Below are the code and all the weights of a small trained network. Each question names an input and a class and asks about switching units off, where a switched-off unit gives its printed mean instead of its output.

import numpy as np


def w(rows, s, z=0):
    codes = np.array(rows[::2]) - 128.0
    scale = np.full(codes.shape[1], s)
    scale[-1] = z or s
    return codes * scale


def f(y):
    return y / 2 * (1 + np.tanh(0.7978845608 * (y + 0.044715 * y**3)))


def log_softmax(a):
    a = a - a.max(-1, keepdims=True)
    return a - np.log(np.exp(a).sum(-1, keepdims=True))


def net(x, mask):
    res = np.array(x, float).reshape(1, 5) / 4 @ E
    y = f(res @ A[0][:, :-1].T + A[0][:, -1])
    res = res + np.where(mask, y, B[0][:, -1]) @ B[0][:, :-1]
    return log_softmax(res[-1] @ U[:, :-1].T + U[:, -1])


A, B = {}, {}
E = w([
[120,121,141],'x0',
[61,254,120],'x1',
[235,178,21],'x2',
[30,95,17],'x3',
[128,127,127],'x4',
],0.0076)
A[0] = w([
[54,90,116,118],'N1',
[168,105,96,191],'N2',
[191,66,101,126],'N3',
[70,105,96,53],'N4',
[93,107,62,41],'N5',
[83,109,180,98],'N6',
[106,177,137,90],'N7',
[109,119,39,100],'N8',
[54,203,142,2],'N9',
[119,218,140,90],'N10',
[164,152,177,100],'N11',
[134,5,171,133],'N12',
[152,140,164,53],'N13',
],0.016,0.0041)
B[0] = w([
[144,130,181,212],'N1',
[82,182,128,182],'N2',
[78,110,93,207],'N3',
[154,67,153,185],'N4',
[152,78,155,186],'N5',
[108,191,201,196],'N6',
[89,78,41,165],'N7',
[145,92,186,207],'N8',
[111,81,67,213],'N9',
[103,76,92,201],'N10',
[120,3,131,188],'N11',
[85,121,56,255],'N12',
[169,47,125,152],'N13',
],0.011,0.0092)
U = w([
[51,79,58,20],'0',
[128,100,133,209],'1',
[193,25,173,77],'2',
[104,129,140,195],'3',
[122,110,127,187],'4',
[139,198,147,111],'5',
[237,237,227,14],'6',
[253,219,229,4],'7',
],0.013,0.017)

Each question gives the input, the list of numbers given to net, and the class t.
The units are the neurons (one row each of A and B). Each row of codes is followed by its name. A weight is (code - 128) times the scale printed after its matrix; where a second scale follows, it is the last column's (A, B and U).
mask holds one flag per neuron, in row order. A switched-off neuron (its flag False) gives its mean, the last column of its row in B, instead of its output. The means were averaged over made-up inputs and are rounded, as every weight is.
A unit's drop is (log p(t) with every unit on - log p(t) with that unit switched off) / (log p(t) with every unit on - log p(t) with every unit switched off).
The circuit of an input: a set's keep is (log p(t) with only the set's units on - log p(t) with every unit switched off) / (log p(t) with every unit on - log p(t) with every unit switched off). Starting from the 12 units with the biggest drops (on a tie, the unit counted first), units are removed one at a time, each time the one whose removal leaves the highest keep (on an exact tie, the one counted first), for as long as the keep stays at least 0.8.
units of the circuit, in order: the units of the circuit, biggest drop first
unit that matters most: the unit with the biggest drop
top k neurons: the k neurons with the biggest drops, biggest first
drop when u is switched off: that unit's drop, to one decimal
input [3,-8,1,-8,0], class 0: units of the circuit, in order => (N12 N3)
input [1,-7,-3,2,4], class 0: units of the circuit, in order => (N12)
input [3,7,6,-5,0], class 0: units of the circuit, in order => (N10 N7)
input [1,0,4,7,-2], class 2: top 2 neurons => (N8 N5)
input [-1,-6,2,-5,5], class 0: units of the circuit, in order => (N3 N12)
input [-5,-6,-8,-4,-7], class 3: top 2 neurons => (N6 N9)
input [3,3,5,8,-5], class 2: units of the circuit, in order => (N8 N5)
input [-1,0,-6,2,-4], class 3: top 2 neurons => (N6 N11)
input [1,-4,-8,-2,7], class 3: top 2 neurons => (N6 N12)
input [-5,-6,-3,7,4], class 2: top 3 neurons => (N4 N1 N5)
input [-3,5,3,-7,-7], class 2: top 2 neurons => (N11 N12)
input [4,6,-6,8,1], class 2: top 2 neurons => (N4 N1)
input [6,6,6,7,6], class 2: top 3 neurons => (N8 N5 N12)
input [6,-8,8,2,6], class 0: unit that matters most => N3
input [-3,7,-4,8,4], class 2: top 2 neurons => (N4 N1)
input [3,-8,1,-2,3], class 0: top 2 neurons => (N12 N3)
input [-2,-8,-6,-2,-2], class 0: drop when N12 is switched off => 0.9
input [-4,1,-1,7,-3], class 2: drop when N3 is switched off => 0.0
input [-4,-3,-1,7,7], class 2: drop when N4 is switched off => 0.1
